In the rows, zero is written as 128.
Each row of numbers belongs to one of the elements below and depends on some of the facts about them. Some rows are named. Which element is each other row?

Named rows:
biskudres: [106 128 134 129 128  95 138 125 123 116 124 105 107 109 110 135 156 152
 132 139 127 127 117 137 145 103 138 133 127 104 132 137 121 107]
meklan: [111 135 135 112 130 114 132 131 121 117 129 106 138 120 121 130 134 131
 121 128 108 130 126 132 147 118 133 141 125 117 137 148 121 110]
stedim: [112 125 138 122 142 109 141 129 117 112 134 112 128 113 119 132 130 152
 122 128 113 127 114 138 132 116 137 141 120 110 138 142 119 115]
peplemus: [129 126 109 121 155 110 115 143 130 100 144  78 130 124 138 122 107 124
  88 114 138  91 118  94 117  74 128 111 106 125 119 119 141 136]
pitil: [110 136 133 111 127 117 129 132 123 118 129 107 141 122 121 131 134 126
 121 128 108 130 129 130 150 118 133 143 128 118 136 150 120 110]
gustu: [125 116 113 130 153 111 117 133 131 101 144  83 128 122 135 128 102 138
  92 116 143  92 114  94 104  73 128 114 117 124 116 114 135 134]
kati: [ 59 130 123 125 144  99  72 160 113 146 102 144  73 156 110 126  87  83
  62 146 119  39 113   4 147  79 135 113 179 111 125 108 134 119]
drazal: [111 131 135 117 134 113 135 129 120 116 129 108 133 118 120 131 132 140
 122 129 111 131 121 133 144 118 135 142 126 114 136 144 120 111]
plomo: [116 114 127 117 112 125 139 112 138 122 143 122 149 116  98 159 128 125
 121 160 145 161 120 119 153 134 142 130 138 125 106 149  92 101]
brokorir: [112 136 133 110 136 112 133 136 120 114 131 106 136 118 122 128 135 132
 118 126 106 129 124 135 148 117 135 141 117 115 139 150 124 113]
vegi: [ 20 122 152 114 120  98 102 153 103 157 108 173 102 165  98 144 116  96
  95 158  77  84 122  54 134 109 140 160 194 104 146 135  91 101]
klafla: [113 132 135 115 139 111 137 134 119 114 132 108 132 116 122 129 133 140
 120 127 109 128 120 135 142 118 136 141 117 113 139 147 122 114]
gugris: [134 109 101 121 135 123 120 127 148 105 159  92 146 122 116 150 103 110
  86 143 170 120 117  82 126  90 135 101 114 135  90 125 117 127]
taflodrar: [129 118  96 121 121 110 113 128 154 109 151  83 130 120 110 149 129 101
  93 152 178 117 125  82 142  78 136  93 116 130  85 124 122 120]
klagol: [119 120 126 111 116 123 139 121 136 119 147 119 151 116 101 155 131 117
 116 156 138 158 123 123 157 133 142 130 125 124 109 156 100 104]
sobes: [127 129 108 116 152 112 112 145 132 100 144  76 135 127 139 121 109 116
  87 113 134  90 123  93 122  75 127 112 104 126 118 123 142 136]
raklefli: [112 115 127 110 111 126 136 115 140 121 147 123 158 118 100 159 131 116
 118 156 137 157 126 121 153 132 140 134 135 127 107 157  97 100]

Facts:
batuk δ stiplol; biskudres δ fonumek; bobon δ lifi; bodem δ drefom; boka δ breskupos; bori δ ledra
brakon δ fleva; bridri δ dradazak; brigrul δ ledras; brokorir δ gizul; budo δ tropal; budram δ bavim
debro δ bubak; dorem δ fazer; dotir δ stiplol; drazal δ bubak; dreklar δ grutrak; dreson δ kepek
druzus δ kodok; dugrol δ fleva; dugudrer δ tropal; fegek δ dradazak; fites δ klebru; flanagor δ zatan
fligrol δ klagol; flimadir δ nidri; flivel δ bruvok; flobril δ fleva; flugu δ zoli; flumu δ klebru
fulam δ tafliplo; gevak δ tropal; gogir δ stabrun; grages δ kepek; gromimur δ bavim; gruvis δ klikim
gustu δ kodok; kati δ lifi; klafla δ gugris; kleber δ lifi; klofir δ lifi; koguk δ flistem
leki δ skogrol; lugas δ nema; luron δ stabrun; luskabu δ grunen; masor δ nuklum; matre δ taflodrar
megim δ taklen; meklan δ bisti; mipu δ gregror; miston δ raklefli; mogadre δ gagam; motil δ gizibor
naflir δ grunen; nasir δ nidri; nenodril δ skogrol; nupil δ gregom; pefe δ tafliplo; peplemus δ grutrak
pidrur δ ledra; pimil δ raklefli; pitil δ zestaklon; plabrorol δ vibik; pleflila δ klufes; plena δ zefis
plibre δ rosol; plubri δ ruskis; plubusti δ klugrustul; rakin δ zefis; rimar δ tropal; rudus δ taflodrar
ruflu δ gizul; rura δ zefis; sako δ bisti; sifler δ ledra; siska δ ledra; skasteflok δ zatan
skeklu δ dradazak; skonul δ drestun; skupil δ pidos; skuvon δ breflus; sobes δ klikim; sotros δ grunen
staplu δ zoli; statra δ grebar; stedim δ tafliplo; stibak δ rosol; stiduton δ breskupos; stokezal δ lifi
stonas δ skonuk; subom δ zoli; sugro δ stubrope; tini δ bugon; todral δ klikim; tradrok δ klugrustul
truvibo δ klagol; tubik δ gregror; vaplam δ gugris; vazen δ fazer; vegi δ lifi; vemubrel δ gizul
veskam δ dradazak; vobokli δ klagol; zaklam δ grutrak; zedilom δ tropal; zeler δ gugris; zere δ plomo
zestem δ ledra; zugepi δ ridom; zusil δ ledrudo; batuk β a; bavim β b; biskudres β a
bisti β a; bivek β a; bobon β a; bodem β b; boka β a; bori β a
brakon β b; breflus β a; breskupos β a; bridri β a; brigrul β b; brokorir β a
bruvok β a; bubak β a; budo β b; budram β a; bugon β a; debro β a
dorem β a; dotir β a; dradazak β b; drazal β a; drefom β b; dreklar β a
dreson β a; drestun β b; druzus β a; dugrol β b; dugudrer β a; fazer β a
fegek β a; fites β a; flanagor β b; fleva β b; fligrol β b; flimadir β b
flistem β a; flivel β b; flobril β b; flugu β b; flumu β b; fonumek β a
fulam β b; gagam β b; gevak β b; gizibor β a; gizul β a; gogir β b
grages β b; grebar β a; gregom β a; gregror β a; gromimur β a; grunen β a
grutrak β a; gruvis β b; gugris β b; gustu β b; kati β b; kepek β b
klafla β a; klagol β a; kleber β b; klebru β b; klikim β a; klofir β b
klufes β b; klugrustul β b; kodok β a; koguk β a; ledra β a; ledras β b
ledrudo β b; leki β a; lifi β a; lugas β a; luron β a; luskabu β a
masor β a; matre β a; megim β a; meklan β a; mipu β b; miston β a
mogadre β a; motil β b; naflir β b; nasir β a; nema β b; nenodril β b
nidri β b; nuklum β a; nupil β a; pefe β b; peplemus β b; pidos β a
pidrur β b; pimil β a; pitil β a; plabrorol β b; pleflila β b; plena β a
plibre β a; plomo β a; plubri β a; plubusti β a; rakin β b; raklefli β a
ridom β a; rimar β a; rosol β a; rudus β b; ruflu β b; rura β b
ruskis β a; sako β a; sifler β a; siska β a; skasteflok β a; skeklu β a
skogrol β b; skonuk β a; skonul β b; skupil β b; skuvon β a; sobes β b
sotros β b; stabrun β b; staplu β b; stasun β a; statra β a; stedim β a
stibak β b; stiduton β a; stiplol β a; stokezal β b; stonas β b; stubrope β b
subom β a; sugro β b; tafliplo β a; taflodrar β b; taklen β a; tini β a
todral β b; tradrok β a; tropal β b; truvibo β b; tubik β b; vaplam β a
vazen β a; vegi β a; vemubrel β b; veskam β b; vibik β a; vobokli β a
zaklam β a; zatan β b; zedilom β b; zefis β b; zeler β a; zere β a
zestaklon β b; zestem β b; zoli β a; zugepi β a; zusil β a; biskudres Φ klofir
biskudres Φ vaplam; bisti Φ zeler; bisti Φ raklefli; bisti Φ stibak; boka Φ masor; boka Φ sotros
bridri Φ plubusti; bridri Φ flobril; bridri Φ skeklu; bridri Φ breskupos; brigrul Φ nidri; brigrul Φ ruflu
brigrul Φ sotros; bubak Φ grutrak; bubak Φ dradazak; debro Φ pidrur; debro Φ skupil; dorem Φ taklen
dugrol Φ brokorir; fleva Φ fegek; fleva Φ tafliplo; flimadir Φ fegek; flimadir Φ kati; flimadir Φ stasun
flistem Φ vemubrel; flistem Φ bori; flugu Φ rosol; flugu Φ zusil; fulam Φ grunen; gagam Φ truvibo
gagam Φ skasteflok; gagam Φ skupil; gregror Φ masor; gregror Φ grebar; gregror Φ klofir; gregror Φ zere
gromimur Φ masor; gromimur Φ bugon; gustu Φ ledra; gustu Φ pitil; klebru Φ grunen; ledras Φ gizibor
ledras Φ skupil; lugas Φ flanagor; lugas Φ vazen; lugas Φ nema; lugas Φ dradazak; luron Φ breflus
luron Φ drefom; luron Φ breskupos; luskabu Φ stiplol; luskabu Φ bivek; luskabu Φ zere; matre Φ flanagor
mipu Φ fazer; mipu Φ taklen; naflir Φ tafliplo; naflir Φ zere; nenodril Φ klagol; nupil Φ kepek
nupil Φ lifi; plabrorol Φ bobon; plabrorol Φ stokezal; pleflila Φ bobon; pleflila Φ taklen; plena Φ sobes
rakin Φ bavim; rakin Φ stibak; rudus Φ leki; rudus Φ pimil; ruskis Φ kepek; ruskis Φ drefom
siska Φ kodok; siska Φ vegi; siska Φ zedilom; siska Φ pefe; skonul Φ flanagor; skonul Φ zatan
skuvon Φ zaklam; statra Φ bobon; statra Φ gogir; statra Φ miston; stedim Φ meklan; stedim Φ dreklar
stiduton Φ kati; sugro Φ batuk; sugro Φ budo; tini Φ taflodrar; tini Φ grebar; tradrok Φ gizibor
tradrok Φ skogrol; tradrok Φ stasun; vobokli Φ stabrun; vobokli Φ pefe; zoli Φ vaplam; zugepi Φ pitil

Which element is each row?
No name comes twice in this set of rows, the named rows included.
[145 100 107 135 146 134 114 106 148 106 150 111 131 102 107 150  88 131
  87 141 186 108 105  74 134 104 135  96 131 131  84 125 133 118] => gagam
[112 130 135 128 139  92 140 128 119 112 126 109 102 103 111 132 155 157
 129 136 126 120 112 141 144 105 139 130 116 101 135 141 131 110] => luskabu
[118 121 125 108 115 124 138 123 137 120 147 119 154 117 101 155 132 112
 115 155 136 157 125 122 160 133 141 131 125 126 110 158 101 103] => grunen
[122 127 108 114 145 116 107 141 135 103 144  77 143 129 138 125 110 109
  88 114 132  89 128  91 120  74 125 116 114 129 116 126 140 131] => stibak
[116 125 123 116 106 112 134 117 141 123 137 115 130 109  92 155 154 117
 124 164 150 152 124 121 172 124 143 120 129 118 104 153 107  97] => stiplol
[126 120 112 128 152 112 116 135 132 102 143  81 129 124 136 127 103 133
  92 116 142  92 117  93 110  73 127 113 115 125 117 115 135 134] => nenodril
[ 41 115 140 120 103 113 114 149 116 163 115 153 112 162  82 158 104  88
  99 184 113 117 109  42 174 134 158 138 202 122 118 129  36 105] => lifi
[107 110 129 109 109 128 134 114 142 120 152 127 164 117  99 162 135 112
 117 155 136 152 129 122 144 128 138 138 136 126 106 161  99  99] => kodok
[127 126 141 130 150 119 130 113 118 114 120 126 109  92 109 128 123 161
 122 126 127 113 105 128 154 130 136 132 131 106 134 148 146 104] => tradrok
[112 102 132 124 118 123 145 107 137 119 149 129 148 111  96 164 126 140
 122 158 147 157 114 124 135 129 142 134 138 121 107 148  92 102] => bisti
[147 115 102 123 140 134 104 117 150 108 146 101 135 104 109 144  98 105
  84 140 178 105 116  72 154 104 134  93 123 134  85 135 144 117] => skogrol
[123 130 138 126 144 115 129 119 119 115 120 119 112  98 112 128 131 152
 123 129 124 117 112 129 157 124 135 132 128 108 134 148 141 105] => stiduton
[ 39 153 158 111 122  79  93 163  83 159 102 171  91 166 101 136  87  85
  99 159  89 115 132  53 158 120 146 149 186 105 146 115  95 116] => bobon

Now the same elements, written a new way:
Known rows:
fonumek: [132 144 117 136 119 120 159 122 132 132 122 123 144 120 133 134 124 112
 103 117 153 130 122 129 151 131 125 121 140 114 134 145 124 127 117 138
 113 114 112 127 142 105 140 143 136 121 136 123 132 126 122 110 108 153]
skonul: [123 116 147 126 136 127 109 185 127 129 130 146 114 129 121 123 122 166
 144 133  80 140 146 137 102 131 140 130 125 140 115  93 147 133 134 107
 141 144 119 121 128 142 133 121 136 127 112 112 122 125 147 130 136  99]
skeklu: [179 144 142 155 143 121  90 212 133 120 137 171  49 140 149 111 134 100
 131 173 183 121 119 113 127 100 145 110 118  87 114 141  73 155 174 130
 127 119 136 108 111 145  93 174 131 139 143 120 151  82 144 145 136 106]
miston: [120 136 155 124 144 131 125 171 111 125 119 136 111 130 124 133 141 104
 151 132 163 116 129 113 136 125 122 130 125 141 123 149 138 125 133 119
 139 118 138 126 117 149 127 139 125 139 139 131 131 168 109 118 134 132]
statra: [118 128 143 121 148 126 131 191 117 125 109 168 106 130 120 131 135 106
 150 134 170 119 136 115 136 133 119 133 126 143 130 133 149 128 137 108
 128 113 136 125 118 136 128 138 122 148 131 122 119 166 113 117 134 118]
grebar: [135 142 105 151 120 121 143  92 128 145 128 103 164 118 135 130 127 107
 105 125 145 135 114 130 149 124 103 119 139 107 148 146 102 133 103 170
 116 120 112 129 147 124 143 138 132 128 156 131 130 159 111 116 110 174]
tini: [127 121 124 151 146 125 120 167 130 135 110 153 123 132 124 126 132 106
 136 138 151 135 126 125 121 133  97 140 121 126 144 130 116 136 127 125
 119 128 116 125 121 134 122 127 112 143 128 137 117 180  98 129 133 132]
flobril: [119 121 126 107 127 137  87 113 123 114 137 110 123 140 132 125 129 173
 139 140 111 132 116 130 128 129 159 123 115 126 112  96 129 121 138 117
 138 139 135 140 123 150 125 132 129 122 124 142 127 121 155 144 141 113]
fleva: [124 123  58 107 105 122 118  42 133 136 144 139 150 113 129 125 120 158
 103 129  93 146 137 143 134 125 130 133 141 129 144 102 136 129 122 154
 117 131 128 137 154 108 156 135 141 129 140 123 113 113 152 128 120 134]
tafliplo: [133 144  88 146 118 122 137  74 128 139 134 115 153 115 132 132 134 108
 100 121 141 139 118 128 145 123 106 130 138 114 140 152 112 127 111 162
 115 120 114 128 145 120 147 146 134 119 145 138 130 163 110 115 111 171]
skogrol: [130 133  64 106  97 126 121  14 131 131 160 120 146 111 131 128 126 154
 100 121  88 138 135 137 134 116 138 132 142 131 127 124 135 121 127 158
 125 130 139 133 150 111 152 138 146 112 134 126 127  96 156 128 119 138]
stiplol: [134 142  99 148 120 121 143  93 130 142 127 113 158 117 133 131 128 108
 103 123 145 136 117 130 148 126 105 123 139 110 145 146 108 132 108 162
 114 119 112 128 146 119 144 142 133 126 149 131 129 157 112 115 111 169]
batuk: [126 133 154 141 140 130 129 163 125 123 118 129 112 134 128 131 137 106
 137 127 149 124 124 120 124 129 120 137 121 129 123 149 122 127 133 111
 133 128 121 125 113 135 118 130 119 127 122 141 135 152 104 126 131 133]
plena: [121 128 143 137 143 127 128 180 128 122 109 151 108 134 125 131 134 109
 136 129 153 129 129 122 123 136 120 143 120 132 128 138 131 128 135 100
 126 126 116 126 114 126 121 132 117 132 117 139 126 156 104 125 132 124]
zeler: [122 133 159 138 140 131 132 160 125 122 115 126 110 136 129 132 137 105
 137 125 149 125 124 121 123 131 124 142 121 129 125 153 123 126 133 106
 134 131 117 127 111 129 118 127 117 127 124 147 136 147 101 127 132 134]
stasun: [139 148  76 143 111 122 144  59 133 133 144 126 144 111 130 133 135 105
  95 114 140 133 121 124 143 119 111 134 140 119 128 161 119 122 119 157
 111 115 126 123 144 110 144 149 137 107 127 132 135 141 117 114 110 161]
vegi: [149 120 172 135 142 146 174  95 129 113 112 109 137 151 109 129 148  54
 133 108 157 118  93 121  53 138 126  98 124 125 133 142 126  90  97 156
 126 126 133 131 151 130  83  93  94 121 110 107 137 111 116 127 130  89]

Which element is each row?
No name comes twice in this set of rows, the named rows included.
[131 146 129 134 117 122 162 113 131 131 123 109 143 121 136 135 126 108
 103 113 151 127 122 129 150 131 130 122 140 114 134 154 121 127 115 138
 119 117 111 129 139 104 137 138 135 119 140 130 137 116 120 113 109 158] => raklefli
[119 107 118 115 132 130 100 125 128 133 126 141 128 132 125 120 121 155
 142 144  99 137 138 138 112 130 127 134 123 135 142  92 131 136 133 127
 133 142 131 134 127 135 129 113 122 148 136 128 111 128 139 144 142 108] => brigrul
[130 138 172 163 149 126 128 222 123 130 120 132 111 130 124 130 136 117
 141 124 128 135 129 121 113 130 118 132 122 129 109 142 128 132 127 107
 137 133 105 112 118 151 125 135 129 115 109 125 139 173 105 115 128 130] => vazen
[131 130 128 159 141 130 111 126 123 138 126 119 131 130 127 127 140 102
 136 135 140 131 117 121 121 122  94 138 120 122 137 149 102 133 122 145
 130 132 123 125 120 151 123 128 116 133 136 147 130 189  94 132 134 151] => zere
[124 126 165 131 132 133 104 163 119 131 143 109 119 129 126 125 129 164
 147 131  71 136 137 133 103 122 143 125 124 138 106 111 135 130 129 121
 155 149 122 121 126 160 133 123 139 117 122 121 137 130 143 130 136 116] => flanagor
[112 122 143  92 129 136 102 117 108 126 138 122 117 130 125 127 132 152
 156 139 108 119 141 125 127 119 147 125 127 150 123 113 149 124 137 128
 153 133 154 135 125 154 134 125 133 144 148 125 125 122 148 133 144 114] => gogir
[128 127 128 140 145 127 118 186 132 115 109 152 111 139 126 129 131 124
 132 135 169 129 114 120 136 140 129 129 115 119 120 121 126 126 137 101
 114 120 121 129 117 132 116 141 118 126 108 137 124 157 119 129 132 118] => nupil
[130 135 117 142 135 130 121 124 128 120 132 148 104 127 124 131 145 102
 129 124 142 128 127 116 118 122 112 152 121 136 116 159 127 122 141 114
 127 127 132 121 113 130 121 137 120 115 107 145 134 157 102 128 132 129] => skasteflok
[119 125 156 132 140 128 142 174 132 121 104 147 104 137 128 132 131 102
 134 125 154 127 132 126 119 139 124 148 121 132 135 145 130 128 138  90
 126 129 112 128 109 108 113 120 111 136 119 144 127 132  99 129 132 121] => vobokli
[128 137 101 141 124 118 146 120 132 139 116 131 151 120 131 131 124 112
 104 124 151 140 122 133 148 134 110 126 139 112 150 135 118 133 110 147
 109 118 105 130 145 110 145 141 131 132 145 129 121 155 114 113 110 160] => zoli
[130 128 158 160 153 120 132 250 131 128 108 167 105 129 119 128 129 120
 138 127 134 139 136 125 110 139 115 135 123 132 115 125 139 134 130  95
 124 128 101 111 120 135 126 135 127 123 100 115 126 172 108 113 127 114] => lugas
[115 120 159 102 121 138 117  97 123 123 134 100 117 137 134 127 128 146
 140 129  92 125 137 135 111 125 152 139 123 138 128 127 130 125 138 112
 153 148 131 138 116 126 120 106 123 133 137 146 134  87 136 145 141 118] => pefe
[126 152 129 120 120 124 154 113 114 135 130 109 145 117 132 136 132 107
 119 119 163 117 124 120 165 123 129 110 144 124 132 155 134 124 114 154
 127 106 133 129 144 129 148 150 143 129 159 118 135 141 126 103 111 162] => taklen
[125 132 115 100 101 128 139  61 128 132 143  95 151 121 137 129 117 156
 108 121  96 131 133 142 141 125 155 117 142 123 134 118 131 126 120 147
 133 132 127 138 147 109 145 126 144 124 150 123 131  72 159 128 117 139] => bavim
[120 121 104 108 120 135  96  71 124 119 150 133 110 127 125 126 137 151
 135 130  87 133 139 129 107 119 138 150 123 147 115 123 141 121 145 119
 143 143 144 132 121 134 131 125 129 120 117 142 127 117 140 142 142 112] => truvibo

Now the same elements, written a new way:
Some elements and their rows:
lugas: [136 173  93 119 103 122 138 115  80 117 132 153 101 121 130 166  95 153
 139  98 117 139 109 164 146 165 152 176 125 134  99 136]
bugon: [ 97 109 157 113 140 138 124 131 143 138  87 152 103 123 142 120 123 113
 122 109 130 158 148  73 156 122 114 116 138 151 126 199]
pleflila: [157 142 107 131 118 171 122 138 118 124 161  88 160 140 125 121 132 122
 133 179 126  97 136 171 125 108 155  83  97 119 125  79]
flivel: [148 137 126 139 123 118 121 130 117 120 156  86 154 132 127 141 140 140
 142 162 148 111 125 141 108 112 132 120 115 116 143  82]
taflodrar: [120 115 159 118 152 131 107 149 143 110 125  85 145 129 146 132 153 120
 161 168 166 143 169  78 134  83 105  88 136 143 163 156]
pefe: [157 132 159 152 128 103  95 123 117 134 148  89 157 135 108 137 154 137
 125 165 140 102 129 118  95 115 114 145 101  97 142  84]
drazal: [128 135 124 133 111 120 138 111 117 147 116 153 111 129 124 125 110 136
 101 107 113 127 101 140 128 154 141 152 112 124 103 121]
grutrak: [133 154 128  98 135 118 115 136 125 116 102 162 105 126 133 137 139 129
 126 114 118 151 159 107 147 150 115 161 144 152 115 223]
stedim: [127 142 121 133 116 130 136 112 109 141 120 157 103 127 133 118  94 143
 114 104 107 127  94 145 136 152 136 158 102 122  98 107]
nidri: [125 119 158 119 155 133 103 150 142 109 128  88 145 129 142 131 157 119
 159 167 159 139 171  80 133  85 104  92 131 139 161 159]
brigrul: [127 132 132 144 123 137 126 127 103 120 154  79 141 126 141 148 114 143
 165 156 157 125 115 129 128  97 138 105 103 120 144  66]
ledras: [121 119 138 104 172 137 124 151 159  71 135 109 135 140 157  93 129 125
 173 167 146 138 164 127 134 102  84 111 173 132 158 113]
leki: [133 133 127 133 107 112 136 112 121 153 113 152 116 128 118 127 120 133
  92 109 115 125 106 136 121 156 141 155 115 124 104 128]
fulam: [150 143 126 141 126 123 119 128 111 118 157  88 147 133 134 136 130 147
 149 162 145 112 118 144 113 112 128 127 101 114 137  70]
plomo: [110 123 141 108 154 142 120 136 146 121 101 168 103 126 136 104 123 114
 127 104 104 145 150 100 153 133 103 132 135 141 117 197]
nuklum: [111 124 141 108 154 142 119 135 146 120 101 168 104 127 136 104 123 112
 127 104 103 146 149 100 152 133 102 133 136 141 118 197]
plubusti: [129 133 102 134 113  98 158 119 137 154 121 154 117 123 136 120 130 141
  98  94 118 128  84 137 113 150 140 136 100 141 107 135]

Rows to name:
No name comes twice in this set of rows, the named rows included.
[156 143 109 131 118 166 122 137 117 124 159  88 158 140 127 121 131 124
 136 177 129  99 135 170 124 108 153  86  97 118 127  79] => plabrorol
[148 145 131 144 132 127 114 127 107 116 159  91 145 133 132 132 125 146
 154 158 138 110 117 143 116 110 122 133  97 108 135  66] => rakin
[144 132 141 144 110 110 121 126 113 136 141  73 152 131 132 150 144 144
 133 170 169 119 123 119 107 107 140 114 105 124 145  83] => ruflu
[122 130 117 124 118 121 155 111 127 126 115 161 102 136 140 101  86 142
 109 108 116 133  98 163 130 163 130 161 144 122 104  83] => debro
[120 158 118  96 146 138 119 137 115 100 112 166  95 121 142 138 115 131
 153 101 109 155 153 119 164 145 112 155 142 149 112 209] => bubak
[134 124 122 116 168 111 124 161 169 105 145 100 153 126 151 114 180 124
 162 150 146 131 150  96 114  87  94  85 120 152 162 176] => drefom
[153 158 126 103 146 115  99 155 122  85 145  94 148 128 132 165 172 133
 171 166 156 139 187 111 129 110 111 128 155 145 157 192] => nema
[123 125 140 137  94 109 140 108 116 166  99 138 112 127 130 136 117 138
  89 117 139 138 103 112 124 148 151 142 111 135 109 123] => vaplam
[128 126 133 101 142 164 117 141 154 136  97 165 117 135 127  92 138  99
  98 126  95 131 165 114 151 134 124 109 126 146 107 210] => fazer
[156 143 110 132 119 162 121 135 117 123 159  88 155 138 128 123 130 128
 137 176 130 100 132 168 123 108 150  90  96 118 127  75] => mipu

